(in the rows, 128 means zero)
Facts:
sogak(Z_111, Z_634); sogak(Z_111, Z_827); sogak(Z_111, Z_578); sogak(Z_111, Z_664); sogak(Z_125, Z_652); sogak(Z_125, Z_197)
sogak(Z_133, Z_652); sogak(Z_140, Z_961); sogak(Z_157, Z_652); sogak(Z_157, Z_289); sogak(Z_161, Z_745); sogak(Z_161, Z_281)
sogak(Z_161, Z_427); sogak(Z_166, Z_667); sogak(Z_166, Z_10); sogak(Z_179, Z_281); sogak(Z_179, Z_578); sogak(Z_185, Z_664)
sogak(Z_195, Z_684); sogak(Z_197, Z_496); sogak(Z_197, Z_652); sogak(Z_202, Z_667); sogak(Z_206, Z_358); sogak(Z_207, Z_283)
sogak(Z_207, Z_652); sogak(Z_207, Z_806); sogak(Z_208, Z_530); sogak(Z_208, Z_713); sogak(Z_21, Z_667); sogak(Z_21, Z_652)
sogak(Z_21, Z_281); sogak(Z_211, Z_530); sogak(Z_211, Z_647); sogak(Z_211, Z_67); sogak(Z_218, Z_652); sogak(Z_219, Z_667)
sogak(Z_219, Z_652); sogak(Z_22, Z_78); sogak(Z_224, Z_670); sogak(Z_224, Z_667); sogak(Z_225, Z_21); sogak(Z_227, Z_652)
sogak(Z_227, Z_521); sogak(Z_234, Z_652); sogak(Z_242, Z_859); sogak(Z_268, Z_62); sogak(Z_268, Z_449); sogak(Z_269, Z_496)
sogak(Z_269, Z_667); sogak(Z_269, Z_652); sogak(Z_269, Z_384); sogak(Z_269, Z_219); sogak(Z_269, Z_872); sogak(Z_269, Z_197)
sogak(Z_274, Z_667); sogak(Z_280, Z_667); sogak(Z_280, Z_652); sogak(Z_280, Z_62); sogak(Z_281, Z_652); sogak(Z_29, Z_667)
sogak(Z_299, Z_564); sogak(Z_299, Z_73); sogak(Z_300, Z_479); sogak(Z_300, Z_277); sogak(Z_300, Z_684); sogak(Z_302, Z_281)
sogak(Z_302, Z_453); sogak(Z_309, Z_652); sogak(Z_309, Z_476); sogak(Z_309, Z_692); sogak(Z_309, Z_67); sogak(Z_31, Z_219)
sogak(Z_320, Z_384); sogak(Z_337, Z_31); sogak(Z_337, Z_197); sogak(Z_339, Z_859); sogak(Z_339, Z_78); sogak(Z_345, Z_885)
sogak(Z_351, Z_783); sogak(Z_352, Z_339); sogak(Z_355, Z_652); sogak(Z_355, Z_135); sogak(Z_355, Z_872); sogak(Z_358, Z_203)
sogak(Z_361, Z_530); sogak(Z_361, Z_103); sogak(Z_365, Z_957); sogak(Z_369, Z_10); sogak(Z_369, Z_664); sogak(Z_374, Z_664)
sogak(Z_374, Z_39); sogak(Z_38, Z_866); sogak(Z_38, Z_166); sogak(Z_384, Z_667); sogak(Z_384, Z_652); sogak(Z_384, Z_449)
sogak(Z_388, Z_564); sogak(Z_39, Z_67); sogak(Z_427, Z_684); sogak(Z_428, Z_652); sogak(Z_428, Z_645); sogak(Z_436, Z_388)
sogak(Z_449, Z_10); sogak(Z_453, Z_21); sogak(Z_466, Z_135); sogak(Z_476, Z_988); sogak(Z_479, Z_496); sogak(Z_487, Z_281)
sogak(Z_487, Z_713); sogak(Z_487, Z_604); sogak(Z_488, Z_281); sogak(Z_503, Z_806); sogak(Z_521, Z_530); sogak(Z_521, Z_369)
sogak(Z_530, Z_652); sogak(Z_556, Z_859); sogak(Z_556, Z_195); sogak(Z_578, Z_667); sogak(Z_598, Z_496); sogak(Z_598, Z_652)
sogak(Z_603, Z_280); sogak(Z_604, Z_496); sogak(Z_615, Z_103); sogak(Z_62, Z_652); sogak(Z_624, Z_133); sogak(Z_624, Z_937)
sogak(Z_629, Z_827); sogak(Z_629, Z_103); sogak(Z_629, Z_740); sogak(Z_629, Z_135); sogak(Z_632, Z_652); sogak(Z_632, Z_369)
sogak(Z_632, Z_650); sogak(Z_634, Z_988); sogak(Z_634, Z_929); sogak(Z_634, Z_684); sogak(Z_645, Z_961); sogak(Z_647, Z_937)
sogak(Z_647, Z_197); sogak(Z_650, Z_652); sogak(Z_662, Z_652); sogak(Z_662, Z_740); sogak(Z_662, Z_67); sogak(Z_664, Z_652)
sogak(Z_665, Z_496); sogak(Z_665, Z_135); sogak(Z_667, Z_652); sogak(Z_67, Z_652); sogak(Z_670, Z_800); sogak(Z_682, Z_21)
sogak(Z_682, Z_453); sogak(Z_684, Z_280); sogak(Z_684, Z_740); sogak(Z_688, Z_740); sogak(Z_697, Z_652); sogak(Z_697, Z_664)
sogak(Z_707, Z_135); sogak(Z_727, Z_281); sogak(Z_73, Z_280); sogak(Z_73, Z_62); sogak(Z_740, Z_496); sogak(Z_740, Z_667)
sogak(Z_740, Z_652); sogak(Z_740, Z_281); sogak(Z_744, Z_885); sogak(Z_745, Z_195); sogak(Z_77, Z_29); sogak(Z_77, Z_744)
sogak(Z_78, Z_67); sogak(Z_783, Z_62); sogak(Z_783, Z_503); sogak(Z_800, Z_652); sogak(Z_821, Z_476); sogak(Z_827, Z_667)
sogak(Z_827, Z_652); sogak(Z_83, Z_652); sogak(Z_843, Z_388); sogak(Z_846, Z_652); sogak(Z_846, Z_866); sogak(Z_849, Z_197)
sogak(Z_853, Z_859); sogak(Z_865, Z_740); sogak(Z_872, Z_652); sogak(Z_881, Z_981); sogak(Z_881, Z_10); sogak(Z_885, Z_530)
sogak(Z_885, Z_667); sogak(Z_902, Z_667); sogak(Z_902, Z_652); sogak(Z_903, Z_667); sogak(Z_903, Z_981); sogak(Z_903, Z_453)
sogak(Z_919, Z_652); sogak(Z_929, Z_988); sogak(Z_937, Z_667); sogak(Z_957, Z_202); sogak(Z_957, Z_29); sogak(Z_962, Z_219)
sogak(Z_98, Z_10); sogak(Z_981, Z_564); sogak(Z_981, Z_667); sogak(Z_981, Z_961); sogak(Z_988, Z_667); sogak(Z_988, Z_281)
sogak(Z_988, Z_21); sogak(Z_988, Z_62); sogak(Z_988, Z_103); sogak(Z_988, Z_67); teber(Z_10, 907); teber(Z_103, 659)
teber(Z_111, 935); teber(Z_125, 659); teber(Z_133, 800); teber(Z_135, 659); teber(Z_140, 756); teber(Z_157, 800)
teber(Z_161, 659); teber(Z_166, 659); teber(Z_179, 756); teber(Z_185, 659); teber(Z_195, 659); teber(Z_197, 659)
teber(Z_202, 935); teber(Z_203, 659); teber(Z_206, 187); teber(Z_207, 935); teber(Z_208, 659); teber(Z_21, 425)
teber(Z_211, 659); teber(Z_218, 659); teber(Z_219, 800); teber(Z_22, 800); teber(Z_221, 756); teber(Z_224, 800)
teber(Z_225, 659); teber(Z_227, 425); teber(Z_234, 907); teber(Z_242, 659); teber(Z_268, 800); teber(Z_269, 935)
teber(Z_274, 935); teber(Z_277, 756); teber(Z_280, 659); teber(Z_281, 659); teber(Z_283, 800); teber(Z_289, 756)
teber(Z_29, 659); teber(Z_297, 800); teber(Z_299, 659); teber(Z_300, 659); teber(Z_302, 800); teber(Z_309, 935)
teber(Z_31, 659); teber(Z_320, 187); teber(Z_337, 659); teber(Z_339, 756); teber(Z_345, 659); teber(Z_351, 907)
teber(Z_352, 659); teber(Z_355, 800); teber(Z_358, 756); teber(Z_361, 907); teber(Z_365, 659); teber(Z_369, 935)
teber(Z_374, 425); teber(Z_38, 659); teber(Z_384, 800); teber(Z_388, 187); teber(Z_39, 907); teber(Z_427, 659)
teber(Z_428, 907); teber(Z_436, 756); teber(Z_449, 935); teber(Z_453, 187); teber(Z_466, 935); teber(Z_476, 425)
teber(Z_479, 935); teber(Z_487, 800); teber(Z_488, 907); teber(Z_496, 659); teber(Z_50, 907); teber(Z_503, 907)
teber(Z_521, 800); teber(Z_530, 907); teber(Z_534, 659); teber(Z_556, 187); teber(Z_564, 659); teber(Z_578, 425)
teber(Z_584, 935); teber(Z_598, 756); teber(Z_603, 907); teber(Z_604, 907); teber(Z_615, 425); teber(Z_62, 907)
teber(Z_624, 187); teber(Z_629, 425); teber(Z_632, 659); teber(Z_634, 907); teber(Z_645, 659); teber(Z_647, 935)
teber(Z_650, 907); teber(Z_652, 756); teber(Z_662, 659); teber(Z_664, 800); teber(Z_665, 187); teber(Z_667, 907)
teber(Z_67, 800); teber(Z_670, 800); teber(Z_682, 659); teber(Z_684, 187); teber(Z_688, 187); teber(Z_692, 659)
teber(Z_697, 907); teber(Z_707, 659); teber(Z_713, 907); teber(Z_723, 187); teber(Z_727, 907); teber(Z_73, 659)
teber(Z_740, 187); teber(Z_744, 659); teber(Z_745, 659); teber(Z_77, 800); teber(Z_78, 659); teber(Z_783, 907)
teber(Z_80, 425); teber(Z_800, 659); teber(Z_806, 935); teber(Z_821, 907); teber(Z_827, 907); teber(Z_83, 659)
teber(Z_843, 425); teber(Z_846, 907); teber(Z_849, 756); teber(Z_853, 425); teber(Z_859, 800); teber(Z_865, 907)
teber(Z_866, 425); teber(Z_872, 659); teber(Z_881, 907); teber(Z_885, 907); teber(Z_902, 907); teber(Z_903, 425)
teber(Z_919, 800); teber(Z_929, 659); teber(Z_937, 756); teber(Z_957, 659); teber(Z_961, 659); teber(Z_962, 659)
teber(Z_98, 659); teber(Z_981, 659); teber(Z_988, 756)

Known rows:
Z_358: [116 138 111 138 139 117 102 109 112 133 125 101 150 110 162 109 144 121
 164  95 136 185 140 181 107 110 124 130 155 112]
Z_179: [128 124  94 134 139 115  91 111 132 143 133 124 148 114 156 112 147 118
 152  88 150 182 124 185 136 130 123 143 150 132]
Z_302: [123 127 104 137 140 105  77 106 134 136 139 113 151 124 140 106 151 116
 150  90 136 172 125 180 138 141 119 145 141 144]
Z_727: [123 135  89 128 136 112  91 102 129 138 145 110 149 109 150 109 138 121
 156  80 153 176 119 183 143 143 116 151 141 141]
Z_479: [119 149  98 127 129  83  89  96 137 122 126  72 151 123 156  95 116 123
 182  84 167 163 124 175 122 112 131 133 133 115]
Z_361: [118 130  90 132 133 113  89 105 122 137 143 113 147 100 153 114 144 118
 157  76 147 175 127 184 134 139 113 151 146 146]
Z_697: [116 134  91 137 136 118  91 103 120 140 145 115 146  93 149 122 148 117
 151  81 142 173 127 191 134 143 112 149 141 140]
Z_632: [131 124 101 152 133 108  83  96 123 134 144 120 155 104 152 128 162 118
 149  83 141 164 128 187 130 135 115 136 132 139]
Z_67: [105 128 118 145 139 110  91 104 114 117 133 101 146 111 139 109 152 124
 156  92 119 175 132 180 109 117 123 133 142 131]
Z_355: [121 123 100 139 138 104  79 109 134 135 142 116 149 123 134 111 148 123
 156  80 131 172 123 184 137 138 120 141 136 145]
Z_309: [117 129  95 143 131 101  83 104 130 131 127 108 138  84 146 126 147 112
 161  86 148 160 119 197 125 133 114 148 133 141]
Z_281: [121 136 108 146 133 100  91  90 119 125 140  97 163 122 157 113 145 124
 161  84 140 166 134 175 117 115 124 127 137 122]
Z_881: [121 158 101 135 140 118  94 103 122 143 136 111 156  97 159 121 152 100
 137  88 130 172 130 196 134 151  98 145 145 133]
Z_564: [120 188 123 152 132  96 114 125 113 131 105  62 191 129 153 137 144  95
 168  92 114 191 167 173  95 110  89  86 144 117]
Z_297: [108 137 114 142 139 104  90 104 118 126 133  94 148 120 142 103 150 122
 157  94 119 177 138 176 110 118 118 130 141 126]
Z_806: [101 172  74 167 140  76  99  76 108 143 132  91 113 102 144 109 161 162
 195 127 136 181 143 165  61  98  61 135 118  63]
Z_859: [ 67 135 182 177 158 130 157  90 105  84 111  58 125 109 123 106 121 126
 136 141 145 190 103 160 115  75 141 138 131 125]

Rows:
No name comes twice in this set of rows, the named rows included.
[105 143 102 137 134 119 101 103 109 122 141  99 145  92 152 117 142 123
 161  78 131 175 135 188 111 120 121 142 144 126] -> Z_39
[114 137 132 158 140 106 119  89 121 116 134  82 154 130 147 108 127 125
 153 102 166 176 115 165 131 103 133 128 129 124] -> Z_195
[121 143  89 137 136 110  94 103 127 141 142 112 148 108 147 112 141 119
 153  87 150 181 123 181 139 142 101 150 139 139] -> Z_603
[118 103 107 152 137  90  86  71  98 116 123  92 174 104 209  74 164 100
 149 118 148 179 171 135  99 133  92 133 160 163] -> Z_957
[129 210 109 147 136 116 121 174 122 145  78  59 192 125 118 162 121  72
 176  83 127 233 183 169 110 153  54  91 147 156] -> Z_388
[139 121  92 141 128 101  84 105 139 134 150 115 160 130 138 121 138 129
 168  64 162 168 118 183 145 129 133 132 127 143] -> Z_707
[ 93 141 117 134 136 116  90 113 100 123 123  96 148 101 167 100 159 117
 165  88  96 169 150 191  80  98 129 126 159  96] -> Z_866
[116 146 103 130 144 121  89  98 107 127 135  92 155 112 149 107 131 119
 156  82 144 170 149 182 110 141 115 140 149 116] -> Z_453
[119 133  98 145 139 104  79 103 129 142 138 120 145 118 135 117 162 122
 148  97 125 176 127 181 128 141 102 142 137 136] -> Z_268
[132 138 108 149 136 110  83  98 121 138 140 123 161 100 157 134 169 106
 135  87 126 159 129 196 129 144 106 136 135 134] -> Z_98

Now the same nodes, written a new way:
Known rows:
Z_684: [124 103 143 137 116 149 160  98 141 116 161 137 137 160 162 112 132 129
 137 116 118  98 123  95 139 110 121 129 147 125 121 116 140 125 126 130
 135 129 163 142 112 104 147]
Z_853: [ 68 115 138 148  98 132 173 100 134 153  63 157 110 105 129 113 123 144
 160 100 202 144 192 153 136 168 116 127 155 147 118 117 112 168 104 146
 126 105 136 121  52  73 155]
Z_578: [138 141 106 132 138 114 137  93 122 116 171 141 157 127 136 139 113 107
 119 118 117 113 117 114 116 106 131 118 132 139 142 134 127 131 145 105
 147 153 119 123 124 116 130]
Z_929: [123 126 125 118 116 112 116 123  99 140 153 117 136 147 131 118  94 122
 130 135 122 127 140 114 119 114 125 108 142 114 132 126 140 132 135 129
 129 147 137 124 125  94 129]
Z_564: [180 128  62 115 124 141 137  78 162 142 166 184  99  93 134  99  99 175
 163 109  94  74  59 116 109  67 146  69 128 133 169 133 102 136 113 142
 105  89 149 148 140  94 128]
Z_352: [ 71 110 145 139 112 118 146 115 132 164  68 146 104 128 125 100 117 159
 145 119 189 143 190 139 138 168 120 116 142 130 127 114  96 140 116 158
 120 117 142 132  89  78 145]
Z_745: [111 103 129 130 104 119 152 108 118 139 129 131 116 139 145 106 124 155
 151 116 136 117 152 116 119 143 116 122 154 128 119 114 116 145  99 141
 130 132 149 142  86  87 155]
Z_280: [122 129 123 115 128 121 109 109 119 132 142 134 126 154 119 123 114 137
 121 125 108 116 119 114 126 123 134 111 116 131 130 127 126 117 133 130
 115 145 141 144 136 110 123]
Z_496: [155 139 125 134 150 126 195 100 142 125 206  99 159 177 173 133 155 176
 164 113 102  40  78  84 114 109 103 122 174 111 153 135 137 108 139 168
 109 138 154 155 140 147 200]
Z_365: [143 108 108 130 126  98 108 137 119 142 129 132 136 113 127 133 107 126
 112 137 127 152 148 137 108 121 131 122 123 129 134 107 113 125 121 120
 155 140 102 120 138 120 107]
Z_140: [169 128  90 113 119 156 134 119 145 130 113 190  96  61 122 121 124 128
 116 112 110 139  87 176 128 120 134 121  93 161 129 120 112 171  90 103
 145  90 112 122 115 128 102]
Z_598: [122 139 160 126 134 150 139 141 104 109 128 125 132 148 122 151 168 112
  99 115 113 144 108 156 142 178 111 172 121 150  97 135 144 141  99 101
 147 133 123 130 114 165 135]
Z_937: [150 153 112 121 145 131 146  83 120 127 163 160 155 126 140 140 118 105
 107 117 106 115 114 147 136 112 108 123 128 146 138 137 137 140 150 111
 143 148 122 118 127 134 126]
Z_77: [140 105 123 133 113  97 114 132 117 126 127 124 128 102 118 128 115 112
 103 152 122 158 161 139 125 128 124 126 111 131 110 120 117 125 114 113
 154 151 110  88 154 139  85]
Z_727: [123 125 119 139 117 137 101 150 114 121 133 103 148 137 133 141 118 104
 119 143 132 143 145 123 134 131 120 130 139 125 106 129 136 137 117 105
 143 147 145 129 108 111 116]
Z_713: [162 150 112 137 139 134 159 123 139 124 167 100 165 140 167 140 131 131
 161 135 140  86 113 103 128 107 113 112 175 104 144 145 144 128 151 143
 131 137 149 122 129 121 159]
Z_202: [142 116 119 126 138 117 135  98 125 125 160 150 139 119 140 122 113 113
 107 124 112 133 134 111 121  96 135 124 116 134 135 112 129 122 147 112
 154 145 121 118 138 127 123]

Rows:
No name comes twice in this set of rows, the named rows included.
[118 121 136 127 129 127 106 131 146 128  86 146 105 104  89 126 146 128
 111 138 127 146 140 146 136 144 131 135  93 137 113 125 108 107 124 121
 115 131 115 114 157 161  95] -> Z_268
[139 103  97 112 103 141  86 145 130 134 108 166  77 100  95 114 116 139
 118 116 100 142  98 142 118 126 152 110  94 145 123 113 106 137  82 107
 126 100 133 154 127 109  96] -> Z_299
[126 115 142 138 140 129 119 123 153 120 109 145 127 117 124 131 142 119
 106 127 134 137 136 125 137 118 141 143 101 138 125 111 110 104 141 116
 145 122 119 126 149 158 117] -> Z_320
[180 127 136 137 118 122 165 211 149 145  81  84  98  48 166 106 126 133
 162 158 175 177 171 174 100  95 143 134 149  82 146 135 146 150 136 178
 161  52  83  71 130 145 118] -> Z_206
[125 152 119 127 130 127 134 110 104 126 155 124 153 140 137 135  97 102
 135 124 116 130 131 119 123 104 126 116 150 117 139 145 158 146 154 124
 124 142 133 119 106  91 131] -> Z_476
[133 131 131 136 119 122 132 157 100 123 136 104 139 119 136 136 112 110
 118 137 134 151 138 139 113 131 129 137 150 121 121 140 148 149 112 113
 149 131 107 110 111 114 129] -> Z_615
[153 149 114 135 128 131 169 148 135 140 102 122 113  76 142 118 122 136
 170 123 157 138 123 155 107 125 125 129 150 117 152 143 127 159 121 149
 134  78 104 115 110 120 143] -> Z_80
[ 68  97 142 136 100 115 161 114 130 167  60 147  98 121 122  95 122 167
 163 110 188 149 196 146 132 171 119 121 151 131 126 101  99 149 103 163
 121 101 137 133  64  76 144] -> Z_242
[121 121 126 135 142  97 100 135 139 142  87 138 122 102 104 139 141 136
 100 126 150 144 143 144 117 146 148 128 100 142 133 109  82 106 128 118
 135 130  99 132 159 159 114] -> Z_38
[115 147 128 118 134 127 129 110 118 144 150 121 138 152 128 120 108 133
 148 132 130 115 133 106 130 112 120 105 144 109 148 138 134 125 165 154
 105 132 130 128 134  98 145] -> Z_692
[ 96 129 143 125 141 115  92 147 123 135  93 124 117 134  94 140 145 131
  96 126 137 153 139 137 134 163 142 144 100 139 119 116 106 102 131 111
 125 145 108 144 151 159 114] -> Z_632
[122 132 119 128 120 129  99 152 119 117 122 112 138 132 136 137 101 101
 126 143 142 150 148 129 136 127 131 121 132 119 112 129 141 142 122 119
 145 137 135 120 109  99 108] -> Z_821

Now the same nodes, written a new way:
Known rows:
Z_67: [ 84  71 103  80 168 101 138 136  82 107  14 160 201]
Z_664: [102  91 134 105 138 109 114 125 105  98  62 114 162]
Z_530: [ 87  98 128 100 159  93 131 104 106 102  41 112 192]
Z_479: [ 71 131  61 129 146 134 148 156 113  96 187 200 108]
Z_111: [ 86 108  93 140 147 126 146 149 116  70 139 171 111]
Z_603: [ 77 108 122 172 151  88 150 105 149 110  98 109 139]
Z_745: [ 79 100 100 156 147 110 151 146 131 100 116 155 132]
Z_604: [ 69 137  85 146 151 100 150 116 131 110 162 122 143]
Z_135: [ 84 108  92 186 137 109 156 141 103 114 118 171 143]
Z_161: [ 87 100  93 121 150 107 141 145 126  91 140 154 140]
Z_846: [ 85 103 128 120 156  89 134 102 118 112  67 113 174]
Z_234: [ 87 101 131  97 155  89 124  99 114 116  54 114 186]
Z_632: [ 92  97 111 113 144 114 131 145 109  91  86 145 161]
Z_352: [ 83 101  90 145 151 114 157 153 115  81 107 158 146]
Z_83: [ 93  92 114  78 150 109 122 135 101 104  63 161 181]
Z_556: [ 78 104  95 164 152 113 152 136 119  95 107 169 117]
Z_652: [105  90 130  66 134 106 109 131  82 145  25 183 195]

Rows:
No name comes twice in this set of rows, the named rows included.
[ 88 100 101  94 150 115 131 145 103  99  86 162 170] -> Z_125
[ 82  92  87  98 159 121 144 148  90  89  90 197 147] -> Z_309
[ 80 110  83 147 148 126 151 152 109  85 142 186 111] -> Z_466
[ 76 129  73 167 136 117 151 145 106 125 161 185 142] -> Z_496
[ 99  89 105  10 155 103 101 130 105 106 121 163 191] -> Z_281
[ 82  92 112 165 146 107 148 139 145 108  94 156 130] -> Z_73
[ 88  93 143 104 155  85 121  93 124 128  35 118 184] -> Z_62
[ 85 118 100  80 151 114 110 121 140 111 153 190 132] -> Z_740
[111 101 113  12 147 106  99 155 122  64 137 158 161] -> Z_21
[ 97  97 123  83 142 111 119 163 107  91  66 157 155] -> Z_227
[ 89 100 133  90 157  89 123  98 114 117  46 114 191] -> Z_650
[107 124 121 172 120 137 132 145 126  37 172 113  71] -> Z_449
[ 74 113 113 165 154  88 149 107 146 112 117 114 140] -> Z_865
[103 114 144  91 155 100 108  88 147  69  80 113 180] -> Z_667
[ 93 116  96 133 148 133 138 142 133  47 157 176 107] -> Z_274

